Below is a small trained network, with its code and all its weights. Each question gives an input and a class and asks what happens when units are switched off, that is, made to give their printed mean instead of their output.

import numpy as np


def w(rows, s, z=0):
    codes = np.array(rows[::2]) - 128.0
    scale = np.full(codes.shape[1], s)
    scale[-1] = z or s
    return codes * scale


def norm(h):
    return h / np.sqrt((h * h).mean(-1, keepdims=True) + 1e-5)


def f(y):
    return y / 2 * (1 + np.tanh(0.7978845608 * (y + 0.044715 * y**3)))


def log_softmax(a):
    a = a - a.max(-1, keepdims=True)
    return a - np.log(np.exp(a).sum(-1, keepdims=True))


def net(x, mask):
    res = np.array(x, float).reshape(1, 8) / 4 @ E
    u = 0
    for l in range(3):
        y = f(norm(res) @ A[l][:, :-1].T + A[l][:, -1])
        res = res + np.where(mask[u : u + 3], y, B[l][:, -1]) @ B[l][:, :-1]
        u += 3
    return log_softmax(norm(res)[-1] @ U[:, :-1].T + U[:, -1])


A, B = {}, {}
E = w([
[133,128,92,130,117,97,123,145,132,24],'x0',
[131,123,139,123,81,145,100,68,164,106],'x1',
[120,144,102,28,73,130,112,201,55,74],'x2',
[124,150,177,32,67,162,103,124,98,114],'x3',
[200,161,182,149,86,236,255,163,201,192],'x4',
[75,38,75,156,99,120,115,186,156,83],'x5',
[99,71,110,81,197,123,109,139,124,55],'x6',
[212,45,43,109,65,119,238,92,67,168],'x7',
],0.0071)
A[0] = w([
[116,179,63,134,192,51,203,33,140,197,3],'0.n1',
[65,115,48,198,34,61,104,185,135,207,18],'0.n2',
[136,227,2,133,98,187,50,125,108,83,219],'0.n3',
],0.0054,0.0026)
B[0] = w([
[173,138,209,144,241,107,210,52,149,141,190],'0.n1',
[77,111,72,158,140,70,177,134,90,250,190],'0.n2',
[65,154,219,143,139,142,62,202,186,228,255],'0.n3',
],0.011,0.0021)
A[1] = w([
[94,211,137,217,159,112,103,254,102,173,254],'1.n1',
[109,8,122,59,118,102,71,149,99,116,64],'1.n2',
[154,126,104,216,57,219,81,152,71,182,185],'1.n3',
],0.0055,0.00097)
B[1] = w([
[113,153,88,58,115,57,196,162,39,10,252],'1.n1',
[102,66,134,82,187,188,56,106,133,116,211],'1.n2',
[10,234,60,162,115,160,136,110,126,254,168],'1.n3',
],0.0096,0.0039)
A[2] = w([
[92,152,137,204,171,61,114,134,225,109,38],'2.n1',
[208,68,146,116,205,78,135,157,117,189,185],'2.n2',
[158,2,89,70,101,140,96,102,138,97,2],'2.n3',
],0.0081,0.0017)
B[2] = w([
[251,108,129,167,109,63,98,171,199,167,206],'2.n1',
[123,166,174,118,160,119,127,6,104,75,241],'2.n2',
[88,72,128,109,219,215,126,112,194,193,254],'2.n3',
],0.012,0.0035)
U = w([
[17,114,63,141,95,33,155,152,94,198,7],'0',
[155,144,153,167,177,106,177,26,114,142,232],'1',
[195,121,143,201,142,77,45,164,202,152,33],'2',
[133,150,111,169,139,129,185,180,157,70,7],'3',
[107,190,139,111,12,231,169,148,165,207,205],'4',
[15,46,98,91,194,196,100,90,169,149,111],'5',
[65,176,158,51,103,78,20,195,100,60,253],'6',
],0.012,0.0017)

Each question gives the input, the list of numbers given to net, and the class t.
The units are the neurons (one row each of A and B). Each row of codes is followed by its name. A weight is (code - 128) times the scale printed after its matrix; where a second scale follows, it is the last column's (A, B and U).
mask holds one flag per neuron, layer by layer. A switched-off neuron (its flag False) gives its mean, the last column of its row in B, instead of its output. The means were averaged over made-up inputs and are rounded, as every weight is.
A unit's drop is (log p(t) with every unit on - log p(t) with that unit switched off) / (log p(t) with every unit on - log p(t) with every unit switched off).
The circuit of an input: a set's keep is (log p(t) with only the set's units on - log p(t) with every unit switched off) / (log p(t) with every unit on - log p(t) with every unit switched off). Starting from all 9 units, units are removed one at a time, each time the one whose removal leaves the highest keep (on an exact tie, the one counted first), for as long as the keep stays at least 0.8.
circuit, biggest first: the units of the circuit, biggest drop first
k most important neurons: the k neurons with the biggest drops, biggest first
top k neurons in layer l: the k neurons of layer l with the biggest drops, biggest first
drop of u: that unit's drop, to one decimal
input [3,6,-5,1,-4,3,-4,-4], class 2: circuit, biggest first : 2.n1
input [2,-4,-3,2,2,2,-7,-5], class 0: circuit, biggest first : 1.n1, 1.n3, 0.n1
input [-5,-6,7,3,8,2,3,-7], class 6: 2 most important neurons : 1.n1, 2.n3
input [6,7,5,-4,1,-6,-4,8], class 4: circuit, biggest first : 0.n3, 2.n2
input [-1,-1,-8,-1,-7,-2,6,3], class 1: circuit, biggest first : 0.n1, 2.n2
input [5,-1,6,-2,5,8,-5,-5], class 0: circuit, biggest first : 0.n2, 1.n3
input [-2,4,-6,-4,-6,8,-2,3], class 2: 3 most important neurons : 2.n1, 1.n1, 0.n1
input [-8,0,2,1,-3,8,-7,-8], class 0: 2 most important neurons : 0.n2, 1.n3
input [-6,-1,3,-4,0,6,-8,-8], class 0: 2 most important neurons : 0.n2, 1.n1
input [4,1,1,-6,8,-2,-4,-6], class 3: top 2 neurons in layer 2 : 2.n3, 2.n1
input [6,-2,8,6,1,3,1,8], class 5: 2 most important neurons : 2.n3, 1.n2
input [4,6,-2,-1,2,-5,-1,0], class 2: top 2 neurons in layer 1 : 1.n1, 1.n2
input [-1,-3,4,7,7,3,6,2], class 5: top 2 neurons in layer 2 : 2.n3, 2.n1
input [-8,6,-8,-3,-2,6,-1,-7], class 2: most important neuron : 2.n1
input [2,1,8,7,-5,-6,-2,8], class 5: 3 most important neurons : 1.n2, 2.n3, 1.n1
input [-1,-8,-1,-8,-5,2,-3,1], class 1: 2 most important neurons : 0.n1, 2.n2
input [-8,-1,1,-2,-2,-8,7,-3], class 1: top 2 neurons in layer 2 : 2.n2, 2.n3
input [4,-3,-4,7,-7,5,4,0], class 5: drop of 2.n3 : 0.3
input [2,-1,-4,-4,-8,3,3,-2], class 2: drop of 0.n1 : -0.1
input [-6,-8,-5,8,2,0,1,6], class 1: circuit, biggest first : 2.n2
input [-1,-5,-7,4,8,8,4,-4], class 3: drop of 2.n3 : 0.2
